Here is a tiny trained network, its code and every weight. The questions are about switching its units off for an input and a class, where a switched-off unit gives its printed mean instead of its output.

import numpy as np


def w(rows, s, z=0):
    codes = np.array(rows[::2]) - 128.0
    scale = np.full(codes.shape[1], s)
    scale[-1] = z or s
    return codes * scale


def f(y):
    return np.maximum(y, 0)


def log_softmax(a):
    a = a - a.max(-1, keepdims=True)
    return a - np.log(np.exp(a).sum(-1, keepdims=True))


def net(x, mask):
    res = np.array(x, float).reshape(1, 4) / 4 @ E
    y = f(res @ A[0][:, :-1].T + A[0][:, -1])
    res = res + np.where(mask, y, B[0][:, -1]) @ B[0][:, :-1]
    return log_softmax(res[-1] @ U[:, :-1].T + U[:, -1])


A, B = {}, {}
E = w([
[128,200,157,236,187,171,138,48],'x0',
[58,66,156,201,136,2,153,116],'x1',
[94,85,248,75,208,185,111,133],'x2',
[214,140,150,91,169,15,26,83],'x3',
],0.0082)
A[0] = w([
[129,165,163,212,147,165,128,78,61],'N1',
[197,197,118,90,125,201,114,153,5],'N2',
[169,195,112,53,123,240,114,154,123],'N3',
[88,87,240,77,195,158,66,103,43],'N4',
[210,97,161,128,151,85,20,110,63],'N5',
[99,128,127,140,96,170,181,151,22],'N6',
[80,134,123,117,106,139,206,118,40],'N7',
[74,81,221,104,158,149,102,132,100],'N8',
[180,133,143,89,146,68,83,101,72],'N9',
[221,194,132,135,165,34,75,94,61],'N10',
[109,125,144,130,89,168,218,153,75],'N11',
[72,130,132,155,101,178,194,154,99],'N12',
[88,126,118,143,127,165,178,166,53],'N13',
[45,112,114,194,85,184,161,172,93],'N14',
[150,120,185,90,192,188,122,162,95],'N15',
[177,131,143,87,150,71,93,60,48],'N16',
[61,59,175,180,122,47,178,154,89],'N17',
[147,210,33,137,79,122,125,141,45],'N18',
[48,75,150,174,124,85,146,148,120],'N19',
[61,44,145,192,157,65,141,115,46],'N20',
[141,20,127,28,89,87,138,217,80],'N21',
[124,124,245,106,158,162,126,157,15],'N22',
[181,186,133,71,106,221,99,165,72],'N23',
[132,216,156,185,185,162,143,19,99],'N24',
[144,177,168,209,141,152,117,65,2],'N25',
[142,220,184,221,169,146,153,47,85],'N26',
[102,128,224,60,226,158,153,146,83],'N27',
[81,127,108,148,121,182,213,184,84],'N28',
[99,57,174,169,112,68,145,92,10],'N29',
[152,58,92,70,94,95,110,207,23],'N30',
[173,212,2,174,60,64,134,112,36],'N31',
[126,88,145,45,49,107,117,223,37],'N32',
],0.0076,0.0049)
B[0] = w([
[61,76,73,55,160,153,180,121,204],'N1',
[129,188,76,132,129,86,16,26,182],'N2',
[198,140,136,153,142,50,73,8,238],'N3',
[92,180,104,203,47,101,161,205,226],'N4',
[152,204,184,90,165,199,94,189,209],'N5',
[128,221,174,101,161,154,77,157,166],'N6',
[124,187,163,96,133,135,101,167,164],'N7',
[116,178,84,212,33,79,180,162,213],'N8',
[151,193,232,79,191,186,105,195,189],'N9',
[128,213,204,90,165,181,106,200,228],'N10',
[177,214,180,107,166,163,92,162,190],'N11',
[180,182,207,106,167,182,110,185,210],'N12',
[146,187,200,83,157,169,57,177,173],'N13',
[179,209,200,87,174,162,86,202,226],'N14',
[134,152,86,212,35,47,161,144,198],'N15',
[159,219,220,93,158,220,82,192,186],'N16',
[189,168,109,167,137,126,33,2,236],'N17',
[93,139,112,214,14,84,155,156,199],'N18',
[187,152,122,117,114,102,82,67,217],'N19',
[160,195,91,143,120,102,44,10,217],'N20',
[38,65,45,83,181,206,201,99,230],'N21',
[88,160,97,201,56,106,123,186,185],'N22',
[159,159,116,151,126,70,46,6,208],'N23',
[52,55,79,62,171,167,211,111,253],'N24',
[22,107,52,60,174,167,166,121,188],'N25',
[36,57,40,50,136,197,202,113,255],'N26',
[116,162,99,199,31,60,179,175,226],'N27',
[187,211,207,100,180,168,94,173,215],'N28',
[147,221,99,139,114,138,84,62,183],'N29',
[36,125,77,91,159,192,204,111,189],'N30',
[93,172,109,220,24,99,172,235,247],'N31',
[25,80,42,33,170,194,180,100,201],'N32',
],0.0057,0.0076)
U = w([
[157,158,237,100,172,163,95,216,111],'0',
[56,94,62,74,155,160,184,114,102],'1',
[117,141,110,236,14,89,156,208,107],'2',
[170,144,119,151,122,98,46,2,101],'3',
[184,81,150,142,131,108,159,124,249],'4',
[155,25,178,149,133,114,120,155,102],'5',
],0.011,0.019)

Each question gives the input, the list of numbers given to net, and the class t.
The units are the neurons (one row each of A and B). Each row of codes is followed by its name. A weight is (code - 128) times the scale printed after its matrix; where a second scale follows, it is the last column's (A, B and U).
mask holds one flag per neuron, in row order. A switched-off neuron (its flag False) gives its mean, the last column of its row in B, instead of its output. The means were averaged over made-up inputs and are rounded, as every weight is.
A unit's drop is (log p(t) with every unit on - log p(t) with that unit switched off) / (log p(t) with every unit on - log p(t) with every unit switched off).
The circuit of an input: a set's keep is (log p(t) with only the set's units on - log p(t) with every unit switched off) / (log p(t) with every unit on - log p(t) with every unit switched off). Starting from the 12 units with the biggest drops (on a tie, the unit counted first), units are removed one at a time, each time the one whose removal leaves the highest keep (on an exact tie, the one counted first), for as long as the keep stays at least 0.8.
units of the circuit, in order: the units of the circuit, biggest drop first
top k neurons: the k neurons with the biggest drops, biggest first
drop when u is switched off: that unit's drop, to one decimal
input [7,-8,-1,-3], class 3: units of the circuit, in order -> [N3]
input [-2,-5,-7,-7], class 0: units of the circuit, in order -> [N28, N14]
input [6,-1,-4,5], class 1: units of the circuit, in order -> [N26, N24]
input [3,-8,2,6], class 3: top 2 neurons -> [N3, N23]
input [4,-1,4,1], class 1: units of the circuit, in order -> [N24, N26]
input [5,-8,6,2], class 3: top 4 neurons -> [N3, N23, N2, N31]
input [8,-4,-8,-2], class 1: top 4 neurons -> [N26, N24, N25, N1]
input [-3,8,-5,6], class 3: top 4 neurons -> [N17, N20, N29, N14]
input [6,-5,7,-2], class 2: top 3 neurons -> [N27, N15, N4]
input [4,-6,-8,2], class 2: top 2 neurons -> [N31, N18]
input [-5,-8,2,6], class 3: top 3 neurons -> [N23, N3, N2]
input [6,-7,-5,-7], class 0: top 3 neurons -> [N14, N28, N12]
input [-3,7,2,5], class 3: top 2 neurons -> [N17, N20]
input [1,7,8,-4], class 2: units of the circuit, in order -> [N8]
input [7,-8,-8,4], class 2: top 2 neurons -> [N31, N18]
input [-8,-5,-2,-8], class 0: drop when N11 is switched off -> 0.2
input [-4,-5,-2,-5], class 0: drop when N20 is switched off -> 0.3
input [8,4,6,3], class 1: drop when N26 is switched off -> 0.1
